A new row, then its nearest point in the smallest flat space through zero that holds the last named rows above it.
robep (2 x 34):
[[-39  -2  21   2   1  13 -27   9  -6 -30 -11  -2 -55 -18 -10 -11   2  -4
   17  53  32 -33  21   8 -27  22 -43 -33  16  11   9 -11 -13  31]
 [-31  31  20  -6  -2  20 -59  -9  -2 -11 -38   1 -18  10   2 -51 -20   7
   -3  30  17 -37  34  17 -30  51 -46 -20  35  11   9  -5  -8  57]]
New rows:
[ 16  43 -29  -9  11  -1 -20  19   6  26  20  37  -6   9  30 -21 -23  -8
 -52  -3  -8  12  13  25  28   3   4   7 -14  -8 -21 -13 -18  15] -> [  9  14  -3  -4  -1   1 -10  -9   2  12 -10   2  23  14   6 -15  -9   5
 -11 -17 -11   3   3   3   2   9   5  10   6  -2  -1   4   4   7]
[ 19  47  15  -2   2 -11 -37 -47 -14  -7 -35   8  -2  41  23 -31 -46  35
  17  16 -17  -1  -1  25  34  11   2 -12  65  23   9 -12 -37  31] -> [ -4  29   5  -7  -2  10 -37 -14   2   9 -28   2  18  20   8 -39 -19   9
 -13  -6  -5 -13  18  10 -10  32 -15   3  22   3   3   2   1  32]

ginud:
[[ 28  -9  75   6  -7 -13  15  -2  20 -65 -31   9 -22  35 -41  22 -26 -29
   52 -39   5   0  13  34  18 -53  -9 -13  -3  -9  10   1 -12  19]
 [ 34 -34  71   8  23 -21   2   6  20 -73 -26  24 -31  31 -32  41 -27 -45
   64 -48   5  13   6  54   7 -36  -8  -6  -5 -20  19  -1  -6  26]
 [ -6  44  22  40 -31  12  23  17 -11   4   1 -15  20  45 -57 -31  18  40
  -21  -5   3 -15  24 -16   4 -25 -28 -33   2  38  -7 -13  42   8]
 [ 30   6  82 -17 -45 -13  34 -23  27 -58 -39  -4 -12  29 -37  13 -47 -29
   58 -30   8 -13  17  10  35 -84   2 -24  -1 -15   7  18 -42   4]]
New rows:
[-11 -12 -46  38  49  10 -12  22 -13  13  31  12   8   4  18 -14  43  11
  -8   7   4  26 -25  -9 -18  36 -11 -10   6 -11 -19 -17  30  -1] -> [-11 -11 -38  21  36   2 -19  23 -17  25  25  10   7  -4   9   1  25  12
 -23   6  -2  13  -7   5 -25  46  -8   4   0   8   3 -12  38   5]
[-17  14   8 -12   7  39  33  13  -6 -53   6  26 -25  -5 -19 -42  -4 -23
  24 -14  -6  15 -42 -13  50 -15  16 -12  -3 -38  10   5 -24  -4] -> [  6   0  22 -10 -10  -1   4 -10  10 -20 -15  -3 -11   0  -2   4 -10 -11
  14  -6   0  -4   1   6  12 -18   4   5   0  -6  -2   3 -20   1]
[  1  28 -33 -17 -49 -10  21 -23  -3  34  -5 -17  10 -32  15 -26  -1  17
 -12  34 -12 -11 -10 -33  -2  21 -13   0 -10  -5   6  -1 -31 -16] -> [-13  20 -27 -22 -30   9   8 -18  -2  33   4 -17  16 -22  22 -20  -2  15
 -22  26  -1 -12  -3 -35   8  -1  13   1   3   2 -10  11 -21 -21]

mibog (3 x 34):
[[  6 -10 -13 -29 -26  10  -5  -8  14 -12 -12   0   2 -23 -19 -29  13  28
  -22  -9 -29 -16  -5  15 -21  -7  24  17  15  -8 -17  12  14   5]
 [-12 -15 -21 -29  -5 -10  18 -29   4 -14   2  36  13  -6 -10 -43  -9   8
  -21  16 -37 -12   1   7 -50  -5   9  21  -9 -32   0  45  21 -14]
 [  6 -15 -26 -45 -36  10  -8 -21  20 -22 -12  17   4 -33 -30 -53  14  36
  -40  -3 -48 -28  -8  21 -43  -9  33  32  19 -20 -20  24  23   7]]
New rows:
[ -5 -11  23 -21 -10  20  17  22 -11   6 -17 -43  19  -7 -11  -4  25  37
  28 -54  -4  25  10  27   3 -29  22 -21   4  27 -27  -7  14 -33] -> [  2 -15  16 -17 -16  15  25  20   7  10 -29 -56   9 -10   2  12  18  36
  22 -40  -9  13   5  13  14 -13  21 -17   6  11 -27  14   9 -14]
[-19   0  -6  24  15   6 -15 -23 -30   6  25  11  22 -17  35  23  19 -35
  41  46  11   8  -2  22  14 -13  10  -8   9  24  38  -8 -17  -7] -> [ -3   9   4  20  17  -8  -3   1  -9   5  12  10  -3  14  10  14 -10 -22
   8  12  19   6   2 -11  10   6 -17  -6  -9   3  14 -11 -10   1]

Sor (2 x 34):
[[ 26  -1  42 -52  28  -4  -1 -12 -13 -34   3 -19  26 -32 -41  -8 -19 -40
   23 -44 -24 -10 -12 -10   9  -5 -13 -20  10 -11 -20  12 -41  10]
 [ 22  -2  55 -26 -54  40 -22  -1  -4 -24  23 -11  -8 -27   2   1  31 -33
   -1 -16  -3 -45   8  12   8   6 -19 -21  15  16 -24 -14  11 -18]]
New rows:
[ 27 -10  34 -28  -1  18   2  -5  -2 -30   0 -14   1 -35 -27  -4  14 -33
  26 -23 -13 -25 -11  -8  20   8   8 -31  10   2 -31  -8 -26  11] -> [ 22  -1  42 -37  -3  12  -8  -7  -8 -27  10 -14  11 -27 -22  -4   0 -33
  12 -30 -14 -21  -4  -1   8  -1 -14 -18  11  -1 -19   2 -19  -1]
[ -9   6 -23  50  11 -29  -6   7 -33   9 -29  -1  10 -23   0  16  12   6
 -34  21 -37  45  15  14 -25  21  -7 -14  -2   2  50  12  12  23] -> [-12   1 -27  18  14 -14   8   2   4  14  -9   7  -2  15   6   1  -8  19
  -4  13   5  18  -1  -3  -4  -1   9  11  -7  -4  12   3   3   5]

Nabif:
[[-28  28 -20 -12 -13 -41  -7  20 -32  10  32  -7   0  11   1  15   0 -10
    2 -38  34  -2 -15  26  43  -5  -6  -9 -30  14   7  -8  13  13]
 [-36  28  40 -13 -38  -8 -26  -9  13  31  37  -9 -27 -19 -45 -11 -12 -24
  -24  36  -9  56   1 -12  -4 -18  20  20 -56   6 -12 -15   1   7]
 [-53  38  31 -27 -40 -45 -32  17 -25  16  53   4 -38  14 -27  -6 -20 -12
  -16  -7  25  43 -11  12  40   1  27  -8 -50  25   1 -26  10  30]]
New rows:
[ 44 -49  18  13  -4  15   2  21  15 -36 -46  37 -15  -3  30 -34  -8  39
  -5   3  -5 -22  -5 -32 -12  27  16 -26  77  16  17   2  -6   6] -> [ 30 -39  21   4  24  25   7   0   5 -41 -39  31 -13  26  26 -19 -10  36
   9   8 -15 -18  11 -14 -18  36  19 -23  67   0   6   1 -11   7]
[-14  36 -25 -19   3 -45   1  22 -21   9  18   5  12   3   0  16   0 -12
  -4 -29  30   5   3  27  38  -6  -8  -4 -18 -17  21   6  -3  17] -> [-19  21 -22  -7  -7 -32  -2  16 -25   8  23  -8   5   7   3  15   3  -9
   3 -33  28  -7 -12  22  34  -6  -9  -6 -23   9   6  -4  11   7]

riziv, 4 rows:
[[ -7   3   9   6  24 -28   9 -15  -7  13  20  14 -19  13  10 -29  -1 -26
  -14   4 -21 -11  34   7  20 -40  26   7   7   3  54  36  30 -46]
 [ -7  15   6   4   9 -32   5 -29 -12  14  23  25 -42  -9 -10 -21   1 -13
   -7  -8   1  -2  16   1  22  13  16   3  18   5  29  38  19 -25]
 [-26   8  -3   1   9 -23   9  -5 -20  12  16  19 -40 -14   0 -39  -1 -18
   -2  -5  10 -31   0 -19  26   4  13   6  -1   9  35  42  31 -26]
 [-27  13  18   7  -9 -15  46  25 -50  14  25 -15 -43 -21  35 -56  -9 -26
  -13  -2  17 -39  13 -59  39  -2  42  14 -23  43  47  27  32   6]]
New rows:
[-29 -23  -5   5   0 -27  36 -10  11  19   9  41  -9  24  24 -23  12 -47
  -2  20   1 -15  -1 -22  -3 -25 -20  12  20  20  36  22  13 -22] -> [-15  -1  -2   1  15 -13   4   0  -6   7   8  10 -13   3   6 -26  -1 -17
  -4   3  -6 -22   8  -4  14 -23  10   5  -3   1  33  26  24 -30]
[-41 -33  17  18 -17 -38  -6 -13  16  71  47  -4 -13  -5 -30   7  21 -25
 -21  -8  11  19   2 -22  43  23 -27 -33 -62  26 -10  13  21  23] -> [ -7  10   3   1  -6 -10   8  -6 -14   6  10   6 -25 -15  -3 -11  -1  -2
  -1  -7  13  -4  -3 -14  12  24   6   2   3  10   4  13   5   5]
[ -5  26  44  63  12 -54  16  -1  10  42 -11  24 -19 -17   3 -21   3   7
   5 -23   7 -44   2 -17  37  15  40  15  13   9  46  31  27 -18] -> [-14  13   8   4   6 -27  15 -14 -21  14  23  15 -41 -11   2 -31  -2 -17
  -8  -6   5 -14  15 -14  26   6  22   6   6  14  35  36  24 -19]

konid (5 x 34):
[[-50 -13  19 -26  14 -10   5  24  13 -38  19  -9  36  -3  -4  13 -13 -11
  -36 -27  11  15 -31 -25 -26  -1 -38   7 -42 -15  32 -49 -18 -12]
 [-90  -7   9  -9  28  11 -18  30   3 -46  17 -24  35   7 -17   4 -58 -29
  -82   2 -34  26 -29 -45  -6   8   2  25 -21   5   6 -50  -8  -9]
 [-56 -19 -14 -18 -17   7 -16  32  24 -39  19  13  24 -12  15   5 -22   9
  -45   0 -19  -6 -44  -3 -22 -33 -41  -9  -6 -13  12 -25   0 -19]
 [-78  27  26  33  79 -17  17  -1 -26 -18  -5 -29  36  43 -42  34 -25 -10
  -26  -5  -7  32   5 -37 -20  52  35  13 -50   4  -7 -52 -26 -10]
 [-60  -8  -3 -17   4   8 -21  26   6 -35  15 -10  13  -1   0   4 -33 -10
  -44   3 -23   9 -12 -20 -22  -9 -16   3  -6  -3   8 -28  -5 -12]]
New rows:
[-29  24 -26  16  22 -38 -27  20 -30  -4 -12  -4  16  14 -25   1  -1   7
 -13  39 -36  -7  10 -22  36  -2  61 -22  26  22 -62  -9  36  26] -> [-29  17 -17  40  20  13 -11  -6 -15   7 -12  -2  -3  20 -13   2 -26   4
 -18  34 -39   1   6  -1  16  12  48   3  21  17 -38  10  10  -1]
[-26  27  -6  -8  11 -13   3 -19   5  19   8  -2 -18   5   2  22  10   9
  30  39  22 -24  52  -1 -17 -32  12 -32  22 -16  32   3  -3   0] -> [ -4  12  -8  -1   2  -5  -9  -2 -12   3  -3  -1 -23   9   4  12  11  15
  33   7   0  -6  38  12 -35   0  -3 -22   8  -5  -4   8  -6  -8]
[ 21  21  23   7 -12  -5  12 -33 -21  65 -23   2   4  10 -24  15  24  28
 -11  21 -18 -35  -4  17  29  21 -19   2   2  13 -32   5   9  -4] -> [ 23   9  -4  30   5  -3  16 -18  -4  22 -13  13   2   8  -4   2  14  14
  16   8   2  -8  -7  15  23   7  23  -2   4   5 -18  17   6   5]

gemo:
[[  7  48  17   6  21 -18 -20  -1  22   7  11  53  18   7 -16  15  35   6
  -38 -28  30  39  37   0 -35   3 -12 -27  21  34 -77  -2   1  -5]
 [-55  42 -26 -15  12 -13 -16 -18 -32  -3  -1  72  -2  22  -4  78  20 -24
   17 -46  28   3  35  51 -34  25  23 -66  -4  -7 -24 -10  49  29]]
New rows:
[-12 -34 -19  -8  -2  48  33   1 -33  -2 -34 -37   2  -3   1  -8 -40  -2
  47  18 -30  -9 -46  17  45   0  12 -12   3 -36  77  11  -8  28] -> [-15 -40 -20  -8 -18  15  17  -2 -26  -7 -11 -40 -18  -3  15  -3 -31  -9
  39  20 -25 -37 -30   8  29   1  15  16 -21 -34  71   0   7   9]
[  8  37   9 -21  13 -20   1 -17  47  -2   0  63 -26 -21   4  -8  38  26
 -26 -13  44   7  25   4 -35  20 -38  -4  -1  37 -59 -14   8 -18] -> [  9  36  15   6  16 -14 -15   0  20   6   9  38  15   4 -13   7  27   6
 -31 -19  22  31  27  -3 -26   1 -11 -17  17  28 -60  -1  -2  -6]

rizad:
[[ -6  -9 -32 -22 -11  -4   5   6  16  46   0 -15  12  20 -16  17 -46  -1
   21  13  42  18 -36   0   3  -4  11 -28   8 -16  34 -12  -8  20]
 [  1 -12 -23  -1 -18 -57  14  30   3  38  -9  20 -11 -24 -44  64  20  42
  -15  15  16  62  34   2  52 -19  -5 -39 -69   1 -14 -35  54  42]
 [-18  -4  14 -38 -36 -11  29 -35 -19  60  43 -12 -48  16   7  38  13  21
   16  14  48  50 -22  51  25 -67  -7 -30 -33  -8 -38 -19  20  18]
 [ 22  -3  75 -28 -39  30  -6 -40 -39  19 -19 -43  -1   1  46 -57  19  29
    7 -24  22 -28 -26  38 -33  -7 -29  11  -1 -16   7 -69 -19 -62]]
New rows:
[-37   8  15  41  -3 -34  29  17   7  63 -44 -20  21  25 -54  19  -1 -34
  59  14  33   9  -5 -11  13 -10   3  28  -1  27 -12 -23 -29  28] -> [ -3  -5 -21  -8  -5 -10   3   9  10  23  -1  -3   5   6 -15  17 -20   3
   7   8  19  16 -11  -2   8  -2   6 -17  -4  -6  15  -7   3  16]
[  3 -22  -8   0   6   3  20  38  -9 -40 -15 -41   4 -30  34 -24 -22  -5
  -5 -20 -49 -13  24   2 -18  12   8 -25  15 -11  19   3  13  21] -> [  7   1  -1  11   9   2  -9  11   4 -18 -15   3  15  -7  -2 -13  -1  -3
  -6  -5 -15 -15   9 -14  -7  21   0   9   7   2  11   1  -5  -8]

dof (3 x 34):
[[ 36  30 -11 -17   6  -2 -30 -17  18 -15  28  -9   5 -18  -9  25  32 -27
   68  36  41   3 -15  41  -4 -30   3   0  21 -16  60  50  11  28]
 [ 32   6  27   5 -11  -9 -26 -25  20  12  26  34 -40  10  15 -19  -2  13
   31  26  30 -12   2   4   2  14   5 -14  13  -8   8   5  -8  15]
 [ 47   6  35  13 -28 -12 -36 -32  38   2  54  42 -84  19  32 -25 -27  33
   49  27  44 -16   1   5   3  22  -9 -27  12  -4  25  -5   4  28]]
New rows:
[-22 -37  35 -41 -29  23   3  -6  14  11 -20  -3 -38  17   4  50 -25  21
 -47  -7   8  16  -7   6   9  24   9   8  24   8 -51  10  -3 -21] -> [ -9 -11   8   7  -4  -1   8   3  -4   7  -7   9  -8   9   6 -13 -13  13
 -22 -10 -11  -3   6 -15   2  14  -1  -2  -6   5 -22 -19  -5  -8]
[ 25   9  15 -25  24 -41 -27 -18   3  30 -25  43  22 -10 -35 -20  57   4
   6  17   6 -12  14 -20  17  25  28   9 -13 -21 -62 -14 -48 -11] -> [  9   0  31  -3  15  -8 -11 -20 -11  45 -25  41  24   4  -8 -27  38 -11
 -10  28   6 -12  10  -9   2  16  36   4  16 -16 -42  12 -41 -12]

Vab:
[[-20  24  29 -16 -39  -2  45 -28  -5 -28   6  50  37   0   9  32 -41   5
    9  24 -16   5 -40 -18 -10  51  35  12  -6   9   0  -2  15 -29]
 [ -4  26  36 -13 -43  -4  46 -38   4 -21  19  60  47  -6  10  35 -41  13
   17  15 -15  17 -45 -27 -13  51  33   5   1  16   5   5  20 -36]]
New rows:
[ 27   3 -14   7   6 -18 -23  -1  -6   9 -21  21  27  11  -5  36  -1  22
  -1   2   2  13 -27 -27  -6   2   3  -2  28  19  28  32 -46  13] -> [ 16   2   7   3  -4  -2   1 -10   9   7  13  10  10  -6   1   3   0   8
   8  -9   1  12  -5  -9  -3   0  -2  -7   7   7   5   7   5  -7]
[-46  -2   1 -32 -39 -23 -11  18  27 -20  -1  26  14 -33 -20  13  14   4
  14  31  29  17 -13  18 -14  85   2 -12  53 -55  19   4  29   1] -> [-12   9  10  -7 -15   0  18  -9  -4 -13  -1  18  13   1   3  12 -17   0
   2  12  -7  -1 -15  -5  -3  21  15   7  -4   2  -1  -2   5 -10]
[  3 -33 -25   4  22 -12 -20  31   1   0 -36 -44  -7   1 -10 -52  30  24
   4  -6  11   0  45   6  -6 -33 -20   3  -1  -9  36  17 -20  25] -> [  8 -17 -22  10  28   2 -31  22   0  16  -9 -37 -28   2  -6 -23  28  -6
  -9 -13  10  -8  29  15   8 -34 -23  -6   2  -8  -2  -1 -12  22]

dal, 3 rows:
[[ -3  11 -22   1  -7  25  39  16  34  13  23 -34  11  12 -10  23   6  62
    4  14 -15  11  33 -22  -6 -40  22 -13  -5 -15  29  29  30 -39]
 [ -4   7 -20   2  -7  14  32   8  33  11  23 -17   4   5 -11  14   5  40
    6   2 -10   6  20 -15  -6 -20  21  -9   2  -5  18  21  24 -29]
 [ -7  10 -17   3  -6  19  30   7  34  18  27 -20   2  -4 -13  20   7  35
    8   8 -13   8  18 -14  -2 -13  28   7   6  -5  13  12  23 -23]]
New rows:
[ -1  12  11  -6 -20  35  42   9  25  39  43 -32  15  -1  -4  40  14  61
  28  10 -30  17  36 -32  -5 -41  49  16  17  15   3  19  48 -25] -> [-10  17 -21   4  -7  34  41  13  44  29  37 -38   6  -7 -17  35  11  55
  10  22 -22  15  30 -22   0 -25  41  17   6 -13  20  14  32 -31]
[ 13 -48  10   6 -32 -29 -12  -5  44 -11 -35   7 -27   7  -9  -8  36   4
  -3  -2  11   7 -20  22  -1   0 -36 -21  22  26  49  27  23 -39] -> [  4  -8 -12   0  -5 -17  10  -3  10 -13   0  18  -1  14  -1 -17  -3   3
   0 -25   8  -7  -2  -1 -11  -2  -8 -34   0   9   6  19   5 -14]

pur (3 x 34):
[[-23   3 -18   3 -31  13  31   8   6 -31  -2  18 -20   5  15   8  -9 -16
   18 -15  12   4   8   5  10  19  -7 -26  27   5  28  -1  -4  -7]
 [-63  -8 -50   6   6  33  16   9  10 -13  20 -21 -20   3   5 -22  12 -32
    6 -37  21   7  -3  -1  33  -2 -15 -45  16  -2   3   2  31  -6]
 [ 52 -24  12 -26 -21 -11 -19   3  36  15  -6  18  14 -39  -4 -36  -7  38
   32  20 -55   7 -36 -30  51  -8  -1  53 -29  23  10 -28 -42 -39]]
New rows:
[ 17   2  27  -5  33 -30 -41 -12 -18  44  -9 -37  17  -9 -23 -20   7   3
 -18  24 -33   5 -26  -5  -8 -32  -9  39 -54 -17 -44 -39  24 -10] -> [ 28  -9  19  -6  44 -14 -45 -10  -3  45   6 -28  27 -11 -22 -20  15  22
 -21  18 -20  -4 -17 -11  -2 -29   7  36 -40  -5 -39  -2   7   4]
[ 31 -30   9 -15 -33  15  30   5  37 -21 -14   7  30 -38  -9   9  -7  11
  18  24 -46 -14 -46 -21  17 -11  -4  27   7  31  45 -49 -33 -39] -> [ 33 -14   6 -18 -37  -5   4   6  28  -8  -9  29   0 -25   6 -16 -13  22
  34  11 -35   6 -20 -18  37   7  -3  29  -6  20  25 -21 -38 -32]

pup:
[[-32 -26  41  -8  22  30  60  -6 -20 -51  -8  12 -19 -11 -28  33  33  -8
   18  28  -9  40   7  14  31  -1  49  31 -34 -17  -2  14  24 -36]
 [-20  -4  34 -33  30  13  40 -16 -61 -72  35   3  -7 -39 -18   8  35  53
   -8  -6   1  11  21  22  22   2  60  33 -53  18 -10  37  13 -26]]
New rows:
[ 24  15 -39 -17   8 -38 -38   0 -29   7  -5 -31  -3   7  11 -26 -15  27
 -32 -57  23 -12  25  22 -26   3   3 -31   2  23 -30  22  -8  25] -> [ 20  23 -20 -11  -4 -22 -35  -3 -16   8  28 -10  14 -12  17 -28 -12  39
 -22 -31   9 -33   5  -1 -17   2 -13 -11   2  27  -4   8 -16  20]
[-14 -17 -21  -5   8  35  51 -26  21  11 -48  14 -12  47 -19  22   6 -25
  36  43 -35  39   6   9   4 -35  47   8  -4 -25 -16   4  40 -33] -> [-22 -26  23  12   5  24  40   4  17  -9 -31  11 -16  13 -19  31  14 -43
  25  34 -10  37  -6   1  20  -2  15  13  -3 -30   4  -8  18 -23]
[ 43  10  -7 -33 -19 -24 -43  -6 -24  12  10 -13  44 -24 -13 -30 -26   5
 -10  -4 -15   7  -4   9   9  14 -16 -22 -16  11 -17  17  -6  17] -> [ 13  15 -14  -7  -3 -14 -24  -2  -9   7  17  -6   9  -7  11 -18  -8  24
 -14 -20   6 -21   3  -1 -12   1 -10  -8   3  17  -2   4 -10  13]

Tuk, 4 rows:
[[ 23  31  -3 -44   5 -25 -19  13  27  10 -43 -61 -17   0  11  -8 -18   4
   23 -13 -37   7  32  27  19 -36  16  26  32  25  -5 -39 -21  31]
 [  3  22  -1   1  12 -43  25 -12  53  20 -30 -45  11  33  33  -7 -22   0
   -6  -4  -4 -12  37  10  16   6  -2 -54   5 -12  -2  15  22 -20]
 [ 24 -12  15 -24 -21  71 -27  29 -66  -3   2  70  -5 -29 -51  36  23 -27
   -1 -20  37  19 -41 -44 -24 -12 -27  44  12  43  -2 -53 -15  36]
 [-10   8  -5   4  12 -36  22  -8  47  15 -13 -36  11  33  22 -26 -25  29
    9   3 -14 -10  26  21  -2  24   4 -32   5 -24 -15  30  12  -7]]
New rows:
[-10 -31  32   5 -37  14  31  27   0  -3  45  16 -11  12 -19 -25  -1  32
  33  10  10  20  17  21   6  43 -22  18 -21 -62 -47  39  15  32] -> [-21 -23  -3  11   1  10   9   4  -1   1  23  22  11  14 -15 -28  -9  45
  17   8  -1  -1 -15   8 -34  43  -2  10  -2 -25 -25  33  -2  12]
